(in the rows, 128 means zero)
Here are made-up objects, facts about them, and rows of numbers that follow some of those facts. Name the object behind each unnamed row.

Known rows:
[125 133 167 132 121 112 108 110 116  96 117 139 136 143 132 157 157 154
 122 127 144 117  92 126  92 131 113 123 122 120 144 153 169 151 105 131
 138  94 143  96 116 118 106 173 115 157 130 119 119 128 126  96 143]: k480
[114 115 162 133 125 141  91 121 129 149 137 137 101 119 138 163 131 146
 124 124 133  91  90 141 107 126 112 118 129 120 153 147 122 164 107 112
 141 103 144 112 133 127  96 104 131 138 125 115 113 123 136 100 133]: k183
[117 151 156 147 108 150  99 121 112  84 102 140 118 126 128 154 152 170
  89 119 121  91 104 137 103 112 124 128 133 106 133 133 135 141 116 136
 152 126 139 106 121 106 117 171 119 150 140 127  99 132 119  99 131]: k218
[108 124 158 145 119 141  95 123 123 118 134 138 113 133 136 163 146 158
  97 127 128  92  95 142 112 128 117 127 136 102 145 134 132 155 117 116
 141 110 131 118 133 109 108 131 135 135 127 122 110 115 121 102 133]: k578
[124 122 146 142 146 136  82 106 133 181 109 149 124 101 129 146 135 166
 125 136 112 116  96 126 101 123 118 123 122 111 140 131 176 170 111 104
 134 119 138  92 148 132 100 187 122 153 133 109 118 131 120 111 106]: k573
[118  99 130 139 145 148  99 105 155 232 114 145 135 109 136 149 132 169
  98 129 118 104  89 148 112 134 130 126 124 115 135 142 171 178 125 107
 129 116 135 103 157 120  92 131 114 129 130 120 118 104 109 126 116]: k965
[125 132 125 144 150 167 109 111 145 200  83 153 141 100 125 147 146 190
  92 121 108 100  98 142  96 110 139 130 116 118 128 130 165 156 121 130
 140 132 153  90 140 128 105 183 101 144 142 121 103 123 110 120  95]: k884
[ 96 140 150 149 138 167  92 126 107  83 103 141 112 115 130 152 143 186
 127 128 126  81  99 145  91 128 117 129 131 103 137 121 107 134 113 126
 143 117 141 101 122 114 115 187 130 136 138 114  80 121 132  87 132]: k334
[108 132 157 149 126 135  93 119 116  92 126 141 115 137 129 158 154 163
 104 128 122  99  99 136 106 121 117 129 131  99 142 127 143 145 118 121
 143 111 133 105 127 108 117 170 132 143 135 118 112 128 117  97 125]: k643
[127 133 148 146 125 110  99  95 124 110 135 143 136 157 124 145 142 153
 115 117 106 115 100 135 116 102 116 124 122 112 157 141 167 147 123 134
 140 119 148 103 129  93 110 136 114 150 143 112 149 160 103 114 101]: k320
[125 138 142 141 136 144 119 118 130 147 118 148 125 151 121 164 147 169
 104 112 117 100  94 141  98  96 128 127 119 112 154 135 140 138 115 142
 148 125 163  98 120 117 117 143 104 142 146 119 127 149 115 112  92]: k635
[118 124 146 146 133 113  92  99 124 109 138 144 132 144 123 141 145 155
 114 118 101 106  97 134 120 113 116 131 122 117 155 138 163 147 124 133
 141 113 148  99 126  95 112 147 120 149 144 111 143 152 109 110  94]: k818
[126 159 158 148  99 146 106 117 111  86 100 139 121 139 129 158 147 169
  90 119 126  99 106 139  99 102 124 121 132 101 135 136 138 141 114 137
 151 132 139 110 124 104 115 161 114 151 139 127 105 141 114 103 138]: k325
[102 112 143 136 150 120 119 105 117 149 124 143 114 163 124 149 132 169
 135 124 139  95  71 138  87 154 120 124 138 108 150 151 169 141 114 124
 132  95 146  74 116 103 120 197 104 138 151 121 129 129 120 100 122]: k319
[106 119 147 140 147 124 110 105 125 118 125 141 121 146 126 146 151 164
 123 121 127 100  89 139  98 133 122 127 123 116 143 145 166 143 122 128
 135  93 146  85 120 108 115 174 116 140 142 119 125 128 114 102 122]: k146
[107 135 158 150 126 133  90 117 112  79 128 141 116 139 129 155 151 162
 111 128 119 100 100 136 108 120 114 130 131  99 145 126 141 143 118 123
 143 112 133 107 127 104 117 170 134 144 136 116 114 133 118  97 121]: k54
[106 138 160 150 125 143  95 120 128  80 133 135 115 126 137 160 163 157
  98 126 126  99 111 144 109 114 118 123 123 105 136 130 134 152 124 116
 139  98 131 123 131 117 105 129 146 135 118 120 107 109 115  97 140]: k438
[112  89 150 141 134 146  74 127 144 168  99 143 107 132 125 173 171 155
  92 142 121 135  97 130 109 110 126 140 114  90 112 112 184 164 124 103
 152 124 115  77 163 136 129 189 115 134 153 121  98 124 100 114 151]: k177
[ 99 135 151 147 130 161  89 127 111  91 108 143 108 109 128 151 150 177
 101 123 117  76  97 138 103 130 121 137 135 109 135 125 121 139 114 130
 150 117 141  99 119 111 120 190 129 144 142 122  88 121 130  92 119]: k651
[110 131 164 134 142 117 109 113 118 116 130 141 104 135 128 155 151 154
 130 126 142 103  86 125  85 142 116 120 129 115 144 149 171 150 107 116
 135  81 145  84 113 128 113 199 124 153 133 121 125 124 127  91 128]: k711
[107 135 158 150 126 133  90 117 111  78 129 141 115 139 129 155 152 162
 110 127 119  99 100 136 108 119 113 130 131  99 145 126 140 143 118 123
 143 112 134 107 126 104 118 168 134 144 136 116 114 133 118  97 123]: k478

There are 3 kinds of fact about the objects: Φ, ξ, τ.
k105: Φ b; ξ k620; τ k6
k106: Φ c; τ k227
k109: Φ a; τ k954
k11: Φ b; τ k884
k110: Φ a; ξ k134; τ k177
k117: Φ a; ξ k721; τ k227
k118: Φ a; τ k277
k128: Φ b; τ k6
k134: Φ a; τ k177
k139: Φ b; τ k189
k14: Φ a; τ k245
k146: Φ c; τ k447
k148: Φ a; τ k977
k154: Φ a; ξ k784; τ k177
k16: Φ c; τ k277
k177: Φ a; τ k292
k178: Φ a; τ k537
k183: Φ b; τ k863
k184: Φ b; ξ k134; τ k177
k189: Φ a; τ k56
k19: Φ b; τ k109
k202: Φ a; ξ k872; τ k980
k205: Φ b; τ k292
k207: Φ a; τ k6
k209: Φ b; τ k177
k214: Φ b; τ k863
k215: Φ a; ξ k480; τ k421
k218: Φ a; ξ k294 k326; τ k91
k220: Φ a; τ k863
k221: Φ a; ξ k867; τ k292
k227: Φ a; τ k421
k244: Φ c; τ k966
k245: Φ a; τ k954
k25: Φ a; τ k109
k257: Φ b; ξ k942 k105; τ k6
k270: Φ a; τ k573
k276: Φ c; τ k791
k277: Φ a
k286: Φ c; τ k6
k292: Φ c
k294: Φ a; ξ k805; τ k91
k3: Φ a; τ k916
k319: Φ c; ξ k683 k721; τ k227
k320: Φ c; τ k977
k325: Φ a; τ k91
k326: Φ b; ξ k325 k218; τ k91
k334: Φ a; ξ k992; τ k746
k346: Φ c; ξ k784; τ k177
k347: Φ a; ξ k987; τ k965
k349: Φ a; τ k977
k381: Φ a; τ k56
k394: Φ b; ξ k214; τ k863
k420: Φ b; ξ k928; τ k118
k421: Φ a
k430: Φ c; ξ k775; τ k863
k438: Φ a; ξ k987 k812; τ k965
k439: Φ a; τ k863
k447: Φ a; τ k421
k448: Φ c; ξ k420; τ k118
k455: Φ b; ξ k818; τ k977
k470: Φ b; τ k884
k473: Φ a; τ k381
k475: Φ b; τ k954
k478: Φ a; τ k6
k480: Φ b; τ k421
k482: Φ c; ξ k985; τ k966
k5: Φ a; τ k6
k500: Φ a; τ k977
k508: Φ c; τ k56
k510: Φ b; ξ k220; τ k863
k511: Φ c; ξ k792; τ k966
k519: Φ c; ξ k748; τ k421
k524: Φ a; ξ k705; τ k954
k525: Φ a; ξ k519; τ k421
k526: Φ a; ξ k319 k106 k551; τ k227
k537: Φ a
k54: Φ a; τ k573
k544: Φ b; ξ k96; τ k863
k551: Φ b; ξ k683; τ k227
k553: Φ c; ξ k57; τ k109
k56: Φ a
k57: Φ a; τ k109
k573: Φ b; τ k6
k578: Φ a; τ k56
k581: Φ b; ξ k784 k184; τ k177
k590: Φ a; τ k975
k6: Φ b
k620: Φ b; ξ k286 k906; τ k6
k621: Φ a; ξ k72; τ k573
k635: Φ c; τ k118
k643: Φ a; τ k975
k650: Φ c; τ k118
k651: Φ a; ξ k470; τ k884
k664: Φ b; ξ k782; τ k537
k675: Φ a; τ k178
k676: Φ a; τ k933
k683: Φ b; ξ k721; τ k227
k705: Φ b; τ k954
k711: Φ b; τ k227
k72: Φ a; τ k573
k721: Φ c; τ k227
k722: Φ a; τ k178
k724: Φ a; ξ k826 k320; τ k977
k725: Φ a; ξ k726; τ k791
k726: Φ a; ξ k725; τ k791
k735: Φ c; ξ k928; τ k118
k736: Φ b; ξ k19 k918; τ k109
k746: Φ b; τ k277
k748: Φ a; ξ k525; τ k421
k757: Φ c; ξ k878 k257; τ k6
k775: Φ b; ξ k96 k510; τ k863
k779: Φ b; τ k277
k782: Φ a; τ k537
k784: Φ b; ξ k209; τ k177
k791: Φ a; τ k277
k792: Φ c; ξ k244; τ k966
k805: Φ a; τ k91
k812: Φ a; τ k965
k818: Φ c; ξ k724 k455; τ k977
k826: Φ a; τ k977
k851: Φ b; ξ k134 k209; τ k177
k86: Φ a; ξ k792 k985; τ k966
k863: Φ c; τ k56
k867: Φ a; ξ k221 k205; τ k292
k872: Φ c; τ k980
k878: Φ c; ξ k207; τ k6
k884: Φ c; τ k277
k888: Φ a; ξ k482; τ k966
k890: Φ b; ξ k510; τ k863
k892: Φ b; ξ k470; τ k884
k896: Φ a; τ k447
k903: Φ a; τ k980
k906: Φ a; ξ k620 k128; τ k6
k91: Φ a; τ k277
k914: Φ a; τ k227
k916: Φ a; τ k954
k918: Φ c; τ k109
k920: Φ b; τ k227
k928: Φ b; ξ k735 k420 k635; τ k118
k933: Φ c; τ k56
k94: Φ a; τ k863
k942: Φ a; ξ k878; τ k6
k954: Φ c
k96: Φ a; ξ k394 k439; τ k863
k965: Φ c; τ k56
k966: Φ b; τ k977
k967: Φ a; ξ k590; τ k975
k97: Φ c; ξ k244; τ k966
k975: Φ b; τ k537
k977: Φ c
k980: Φ a; τ k292
k985: Φ b; ξ k792; τ k966
k987: Φ b; ξ k438; τ k965
k992: Φ b; τ k746
k993: Φ a; ξ k784; τ k177

Which object is each row?
No name comes twice in this set of rows, the named rows included.
[106 129 149 144 158 119 118 110 138 110 143 143 118 145 125 155 174 157
 108 118 122 107  99 136  99 117 126 127 112 116 144 137 175 144 127 126
 134  78 151  93 116 123 117 168 130 140 131 120 138 123 105 103 105]	k519
[109 119 166 144 117 134  84 124 124  71 117 134 103 152 127 169 172 148
 106 129 128 122 107 136 107 100 117 130 116  96 126 123 150 143 123 121
 153 110 126  93 138 120 128 157 126 137 145 119 104 137 106  98 163]	k134
[109 109 145 139 137 138 100 110 134 144 131 138 120 135 132 151 139 159
 119 120 123  94  91 149 111 126 119 126 124 119 148 144 137 153 122 123
 138 105 146 103 132 108 104 115 120 130 136 116 119 124 119 108 127]	k508
[ 97 102 145 140 146 146  95 116 140 152 144 138 101 119 133 151 138 154
 114 117 118  79  91 151 117 130 121 128 126 123 147 142 127 158 126 116
 138  94 147 105 132 116 104 106 134 124 133 118 118 114 122 104 118]	k430
[117 126 142 149 137 117  90  94 114 116 136 144 129 151 122 138 123 162
 141 122 103 105  92 139 113 116 110 125 128 108 163 137 151 144 120 129
 136 123 149  96 131  88 111 149 116 145 148 104 143 163 112 109  97]	k244
[106 119 160 145 124 137  87 125 120  92 122 139 106 144 128 166 161 156
 106 129 125 108  98 135 108 115 117 133 125  97 136 124 145 144 119 121
 149 112 130  96 132 114 125 166 128 139 144 118 107 132 115  98 140]	k903
[123 130 161 141 107 119  99 118 112  55 113 139 176 151 136 164 177 168
  90 132 133 119  98 133 111 126 113 144 121 113 143 135 152 144 112 146
 143 116 130 120 120  94 109 154 119 149 128 118 102 118 122 101 142]	k590
[106 128 154 136 139 157  84 124 115 117 107 143 100  95 127 147 137 169
 132 121 120  79  93 133  95 127 117 130 127 125 142 135 121 145 105 127
 150 111 155  86 118 129 111 181 122 150 143 113  92 133 143  90 117]	k892
[107 121 158 140 138 135  77 114 121 134 134 143  75 109 124 146 131 146
 130 122 112  90  93 127 106 124 114 122 132 115 145 137 149 156 113 109
 147 103 146  83 129 128 115 176 132 152 144 114 124 146 127  97 109]	k736
[127 148 160 153 107 112  94 108 114  84 137 142 128 155 127 156 150 152
  94 124 111 113 104 129 117 104 114 126 133  95 154 131 162 148 119 127
 144 124 133 118 130  94 115 153 129 155 134 118 140 151 105 108 107]	k826

The same objects again, as new rows of numbers:
Some rows with their names:
[165 130 103  89 139 162 130 167 159 103 169 164 148 150 117 161 118 111
 112  79 152 116 187 131 127  93 178  67 127]: k184
[165  95 149  99 111 129 129 141 133 105 198 158 152  97 109 175 161  99
 111  97  67 144 164  61 140 145 102 119 152]: k56
[158 121 123 145 114 149 143 146 127  83 164 162 120 131 133 154 118 121
 134  83 121  99 185 104 165 134 147 101 141]: k621
[161 117 131 121 109 151 133 147 131 102 164 152 121 136 134 170 115 102
 132  73 123 101 186 108 140 130 138  84 147]: k664
[152 111 137 162  85 153 115 133 109 100 145 163 119  84  97 194 143 136
 156  94 129 135 216 109 139 128 146 109 140]: k325
[152 112 139 156  89 158  95 135 105 115 144 153 115  77 100 195 142 119
 157  82 139 124 219 107 129 123 140 119 123]: k650
[161 120 151 129 103 153 105 146 131 105 184 179 124 111 121 189 124 109
 115  86 125 108 197 105 139 132 130  95 150]: k475
[164 116 141 160 124 160 135 160 135 115 158 124 105 148 131 180 114 102
 135  76 147  97 152 101 151 144 147 131 138]: k519
[155 113 146 139  81 155 104 132 110 112 149 162 113  88 104 204 135 120
 154  85 136 126 220 114 122 124 140  90 145]: k11
[162 117 157 105 113 138 131 143 128  95 189 180 130  90 122 173 153 113
 143  94 109 129 163  74 163 135 148 107 141]: k676
[160 125 153 128 104 156 106 147 129 102 183 189 116 109 127 189 123 111
 127  83 131 102 198 110 147 133 138  93 146]: k128
[163  95 133 145 104 143 112 146 136 103 187 160 151 116 100 182 140 113
  84  98  82 131 193  88 135 148  91 127 157]: k537
[165  97 155 174 103 149 121 155 144 115 183 135 133 136  96 202 129 116
  79 109 107 130 163  86 138 156 105 144 171]: k447
[156 108 121 135  88 155 134 133 110 110 130 134 110 117 116 183 124 112
 170  69 129 117 211 122 120 127 145  80 142]: k326
[160 117 119 148 112 148 140 143 124  77 171 172 115 133 142 145 112 120
 129  77 102  86 196 103 171 143 128 102 140]: k724
[153 107 116 154  93 149 143 135 111  95 132 137 119 112 110 171 131 127
 160  82 123 124 203 110 139 129 147 100 137]: k334
[156 113 146 139  83 155 104 133 112 112 151 162 115  89 104 203 134 118
 152  85 134 126 219 113 123 124 141  90 146]: k992
[155  87 125 162  76 147 110 129 111 110 147 139 140  89  78 197 149 126
 124  96  90 150 224 100 114 140  99 121 151]: k118
[162 118 142 166 113 153 151 155 136  99 159 132 110 150 124 176 114 121
 126  93 141 107 154  99 160 142 154 118 155]: k215
[162 100 130 151 100 142 105 139 131  89 196 177 141 113 113 167 129 115
  79  94  65 108 210  87 149 154  74 126 155]: k148
[126 146 159 154 120 181 101 134 122 108 134  96 123 189 125 176 101 111
 113 103 157  90 113  80 150 149 170 135 151]: k319

Name these rows:
No name comes twice in this set of rows, the named rows included.
[179 136  96  62 136 152 127 168 166 107 171 146 121 147  96 146 112 128
  90  99 149 115 192 118 125  69 184  57 118]	k784
[148 107 142 154  91 155  95 137 106 116 140 152 118  72 105 190 145 123
 157  87 148 122 222 104 128 121 137 120 126]	k635
[160 124 147 143 116 158  98 150 125 104 180 181 118  99 126 179 130 110
 128  81 133 100 193 101 155 132 138 124 126]	k286
[162 136 127  95 132 164 100 166 157 107 186 192 152 122 104 183 132 118
  99  94 158 126 198 127 129  94 176  77 132]	k209
[162 128 123 157 103 147 122 144 114  80 173 171 116 119 152 136  99  96
 116  58 108  67 210  91 172 127 111 113 125]	k97
[166 109 132  99 128 139 165 144 130  93 175 156 125 122 138 157 145 102
 168  73  96 122 149  86 163 145 152  98 137]	k438
[160 123 117 156 104 143 138 140 119  67 175 180 114 129 148 136 103 117
 119  72  98  76 206  99 180 139 117 101 140]	k888
[157 128 139 113 123 163 104 158 145 106 183 192 148 118 118 191 132 110
 115  85 147 121 195 122 133 115 158  87 141]	k205
[131  81 126 142 102 138 131 148 110 119 110 116 131  83 148 145 144 128
 168  93 176  97 226  96 119 120 125 102 136]	k735
[156  88 128 155  87 151  91 134 110 125 149 133 138  85  84 198 147 107
 122  86  97 138 223  96 106 135  92 133 135]	k884

Now the same objects, written a new way:
Known rows:
[169 172 122 114 111 135  65  98 169 147  62  59  86 188]: k784
[150 132 120  89 148 126 130 153 141 114 166 128  85 141]: k215
[149 158 135  79 111 202 134 178 189 114 150 130  99 127]: k551
[123 135  93  44 128 135 145 145 149 107 123 129 113 129]: k519
[ 78 156 140  95 146 134 148 119  95 142 112 102 160 110]: k16
[122 149 130 147 155 115 147 122 120 143 151 132 121 141]: k14
[136  74 128 142 105 141  90  70 102 106  76 222 177  67]: k965
[103 147 145 140 126 168 151 119 120 144 129  72 141 113]: k11
[ 95 161 110 109 136 124 156 112 128 130 112 137 155 136]: k918
[162  79 210 135 103 121  93 101  36 154 141 141 174  58]: k118
[126 158 157 141 142  93 138  92 134 164 110 127  89 181]: k134
[104 133 119 166 182 129 133 117 124 128 133 147 103 122]: k578
[125 157 106 165 150 100 147 139 118 142 160 131 144 148]: k500
[107 133 118 162 177 124 139 118 123 132 137 142 104 123]: k812
[164  80 214 132 102 123  93 102  34 154 141 140 176  57]: k277
[209  94 161 115  93 139 118  76  96 123 172 214 146  93]: k447
[ 90 129 102 175 157 180 135 105 157 115 106 121 113 108]: k183
[120 152 121 152 152 107 153 130 119 143 152 127 124 143]: k207
[107 146 156 134 165 120 143 128  90 153 152  99 123 117]: k805
[118 149 149 146 148 103 148 109 130 151 133 133 102 160]: k903
[121 155 123 151 155 109 149 128 120 144 154 129 126 146]: k54

Name these rows:
No name comes twice in this set of rows, the named rows included.
[110  96  97 141 181 121 103 155 144 108 116 132  67 117]	k96
[116  60 113 161 133 154  78  65 110  92  59 234 159  47]	k863
[155 144 128  72 149 142 132 162 151 114 176 144  77 139]	k526
[133 155 131 123 158 133 155 114 124 133 170 141 109 138]	k896
[117 174 110  63 143 160 171  99 138 115 147 157 133 130]	k106
[ 97 169  87 128 132 112 158 128 128 130 118 134 178 139]	k320
[ 77 140 137  67 125 110 109 152 117 106 113  82 135 108]	k448
[137 131 151 115 130  82 112 133 150 145 103 111  68 186]	k110
[164  81 191 142  62 166 104  89  74 144 118 126 190  60]	k746
[154  95 181 113  53  98 117  53 113 145  62 203 167 131]	k292
[145 176 154  81 110 212 129 204 201 123 146 150 103 120]	k683

